Below are the code and all the weights of a small trained network. Each question names an input and a class and asks about switching units off, where a switched-off unit gives its printed mean instead of its output.

import numpy as np


def w(rows, s, z=0):
    codes = np.array(rows[::2]) - 128.0
    scale = np.full(codes.shape[1], s)
    scale[-1] = z or s
    return codes * scale


def norm(h):
    return h / np.sqrt((h * h).mean(-1, keepdims=True) + 1e-5)


def f(y):
    return np.maximum(y, 0)


def log_softmax(a):
    a = a - a.max(-1, keepdims=True)
    return a - np.log(np.exp(a).sum(-1, keepdims=True))


def net(x, mask):
    res = np.array(x, float).reshape(1, 5) / 4 @ E
    u = 0
    for l in range(3):
        y = f(norm(res) @ A[l][:, :-1].T + A[l][:, -1])
        res = res + np.where(mask[u : u + 12], y, B[l][:, -1]) @ B[l][:, :-1]
        u += 12
    return log_softmax(norm(res)[-1] @ U[:, :-1].T + U[:, -1])


A, B = {}, {}
E = w([
[135,54,101,168,200,100,167,151],'x0',
[119,104,159,153,103,100,123,111],'x1',
[194,151,255,102,207,105,118,106],'x2',
[193,76,83,111,128,181,71,89],'x3',
[200,183,110,175,111,59,111,154],'x4',
],0.0064)
A[0] = w([
[207,107,128,173,147,201,60,130,56],'L0N0',
[174,105,176,166,202,115,168,76,65],'L0N1',
[3,133,147,96,164,109,154,85,98],'L0N2',
[131,217,205,135,134,193,108,96,157],'L0N3',
[154,146,82,147,113,101,64,200,160],'L0N4',
[116,60,160,20,66,109,110,137,100],'L0N5',
[136,193,113,124,123,25,151,162,115],'L0N6',
[133,93,99,103,156,151,60,72,2],'L0N7',
[77,141,78,146,117,146,75,98,162],'L0N8',
[126,220,77,22,191,147,200,235,98],'L0N9',
[56,54,208,203,53,22,82,49,133],'L0N10',
[115,159,189,111,171,104,101,139,101],'L0N11',
],0.0061,0.0031)
B[0] = w([
[182,100,147,129,85,146,136,95,203],'L0N0',
[89,149,104,93,177,106,95,102,231],'L0N1',
[148,151,159,211,124,212,100,172,217],'L0N2',
[86,131,106,87,146,74,90,96,223],'L0N3',
[171,150,134,104,158,165,71,159,236],'L0N4',
[126,161,156,163,120,156,133,80,176],'L0N5',
[143,143,147,176,112,186,100,175,254],'L0N6',
[215,75,186,162,96,147,147,107,171],'L0N7',
[119,129,134,79,163,103,95,85,225],'L0N8',
[209,94,143,54,82,130,205,145,217],'L0N9',
[230,186,64,2,148,175,209,205,246],'L0N10',
[91,140,127,115,133,127,159,78,197],'L0N11',
],0.0072,0.0035)
A[1] = w([
[104,71,62,58,72,130,224,86,127],'L1N0',
[75,159,249,156,106,81,213,215,57],'L1N1',
[106,109,40,168,69,168,115,114,84],'L1N2',
[129,173,115,145,126,134,78,166,41],'L1N3',
[90,125,192,84,147,49,86,157,41],'L1N4',
[158,77,96,209,198,106,152,103,134],'L1N5',
[80,193,83,109,31,88,96,58,6],'L1N6',
[40,108,176,84,160,165,213,37,215],'L1N7',
[167,83,133,99,180,132,2,87,232],'L1N8',
[150,177,177,177,143,107,59,159,150],'L1N9',
[70,130,52,141,35,105,111,210,100],'L1N10',
[116,55,70,146,183,74,190,181,98],'L1N11',
],0.0078,0.0025)
B[1] = w([
[212,215,191,129,167,106,143,172,196],'L1N0',
[96,33,51,129,2,91,209,93,200],'L1N1',
[179,108,201,170,189,80,160,27,188],'L1N2',
[120,158,186,197,125,100,123,126,156],'L1N3',
[130,111,93,117,183,139,179,80,154],'L1N4',
[75,129,192,72,17,85,53,134,186],'L1N5',
[75,127,163,76,105,103,70,174,165],'L1N6',
[173,143,86,204,156,117,86,190,213],'L1N7',
[47,110,75,129,96,101,236,148,255],'L1N8',
[106,57,51,237,145,151,69,110,185],'L1N9',
[104,145,138,119,250,58,211,54,197],'L1N10',
[78,186,203,73,113,103,45,182,191],'L1N11',
],0.0063,0.0067)
A[2] = w([
[151,155,130,174,163,139,136,124,147],'L2N0',
[35,191,138,147,139,131,196,203,187],'L2N1',
[55,95,193,156,164,245,143,144,112],'L2N2',
[22,137,147,72,91,84,51,156,146],'L2N3',
[170,160,110,51,121,115,185,180,66],'L2N4',
[107,169,146,107,96,162,90,113,100],'L2N5',
[120,59,150,131,141,116,114,213,181],'L2N6',
[173,72,145,147,73,180,130,82,53],'L2N7',
[91,160,154,116,186,90,133,33,6],'L2N8',
[130,127,196,137,134,210,155,141,70],'L2N9',
[143,151,101,255,152,110,114,143,75],'L2N10',
[86,136,131,167,133,198,132,144,21],'L2N11',
],0.009,0.0022)
B[2] = w([
[66,141,110,143,144,118,101,149,171],'L2N0',
[140,15,105,96,84,121,99,30,253],'L2N1',
[149,190,95,230,86,78,78,140,166],'L2N2',
[55,120,196,71,132,183,70,147,201],'L2N3',
[194,194,122,102,168,209,116,188,226],'L2N4',
[88,104,239,98,99,31,57,161,149],'L2N5',
[110,225,186,93,103,131,83,90,206],'L2N6',
[97,95,111,127,66,122,173,161,173],'L2N7',
[94,123,99,165,224,98,183,121,192],'L2N8',
[200,161,93,170,157,130,102,205,155],'L2N9',
[114,120,149,168,128,216,111,143,197],'L2N10',
[131,156,123,255,178,179,139,148,141],'L2N11',
],0.0072,0.0065)
U = w([
[90,122,130,146,227,69,159,65,162],'0',
[77,137,215,80,100,97,38,121,168],'1',
[155,48,102,128,34,123,174,87,128],'2',
[143,145,123,248,116,138,54,151,110],'3',
[196,170,143,91,146,134,142,157,197],'4',
[94,114,128,122,141,198,118,144,5],'5',
],0.016,0.0028)

Each question gives the input, the list of numbers given to net, and the class t.
The units are the neurons (one row each of A and B). Each row of codes is followed by its name. A weight is (code - 128) times the scale printed after its matrix; where a second scale follows, it is the last column's (A, B and U).
mask holds one flag per neuron, layer by layer. A switched-off neuron (its flag False) gives its mean, the last column of its row in B, instead of its output. The means were averaged over made-up inputs and are rounded, as every weight is.
A unit's drop is (log p(t) with every unit on - log p(t) with that unit switched off) / (log p(t) with every unit on - log p(t) with every unit switched off).
The circuit of an input: a set's keep is (log p(t) with only the set's units on - log p(t) with every unit switched off) / (log p(t) with every unit on - log p(t) with every unit switched off). Starting from the 12 units with the biggest drops (on a tie, the unit counted first), units are removed one at a time, each time the one whose removal leaves the highest keep (on an exact tie, the one counted first), for as long as the keep stays at least 0.8.
units of the circuit, in order: the units of the circuit, biggest drop first
k most important neurons: the k neurons with the biggest drops, biggest first
k most important neurons of layer l: the k neurons of layer l with the biggest drops, biggest first
input [-3,-7,-5,-5,1], class 4: 3 most important neurons : [L0N9; L2N4; L1N8]
input [7,3,-4,-1,-4], class 1: units of the circuit, in order : [L1N11]
input [8,0,-5,4,-3], class 1: 2 most important neurons : [L1N11; L1N5]
input [7,7,-5,-1,-5], class 1: 3 most important neurons : [L1N11; L0N9; L1N5]
input [8,-1,-7,7,-1], class 1: units of the circuit, in order : [L1N5; L1N11; L2N6]
input [8,-3,-6,7,6], class 1: units of the circuit, in order : [L1N5; L1N11; L0N10; L1N7]
input [-2,-5,3,-3,-5], class 3: 2 most important neurons : [L0N2; L0N10]
input [3,-3,-3,6,-4], class 2: 3 most important neurons : [L0N10; L0N7; L1N10]
input [3,-8,-2,-3,-6], class 4: units of the circuit, in order : [L0N9; L1N0]
input [8,4,2,-8,-5], class 1: 3 most important neurons : [L1N11; L2N6; L1N8]
input [3,5,5,8,-7], class 2: 2 most important neurons : [L1N8; L2N7]
input [7,-3,1,6,6], class 1: units of the circuit, in order : [L1N5; L0N10]
input [-5,-7,5,2,8], class 3: units of the circuit, in order : [L1N9; L0N10]
input [-5,5,1,0,7], class 3: units of the circuit, in order : [L1N9]
input [-8,-8,-8,0,-6], class 0: 2 most important neurons of layer 1 : [L1N10; L1N2]
input [2,-2,-1,1,2], class 5: 4 most important neurons of layer 0 : [L0N10; L0N4; L0N2; L0N3]
input [-6,6,-2,-7,-5], class 2: 2 most important neurons of layer 2 : [L2N1; L2N6]
input [4,6,-6,-5,2], class 0: 4 most important neurons of layer 0 : [L0N9; L0N7; L0N0; L0N6]
input [3,7,-5,-2,-7], class 3: 2 most important neurons : [L0N2; L0N9]
input [2,-4,3,5,-6], class 3: 3 most important neurons : [L1N1; L2N2; L0N10]
input [1,-5,-6,-4,0], class 0: units of the circuit, in order : [L1N10]
input [-4,-7,-5,3,4], class 4: 2 most important neurons : [L0N9; L0N4]
input [-4,-2,-2,8,7], class 2: 2 most important neurons of layer 1 : [L1N8; L1N7]
input [6,-8,-3,-1,-7], class 4: units of the circuit, in order : [L0N9; L1N0]
input [-2,-7,-7,-3,5], class 0: 3 most important neurons : [L1N10; L0N10; L1N2]
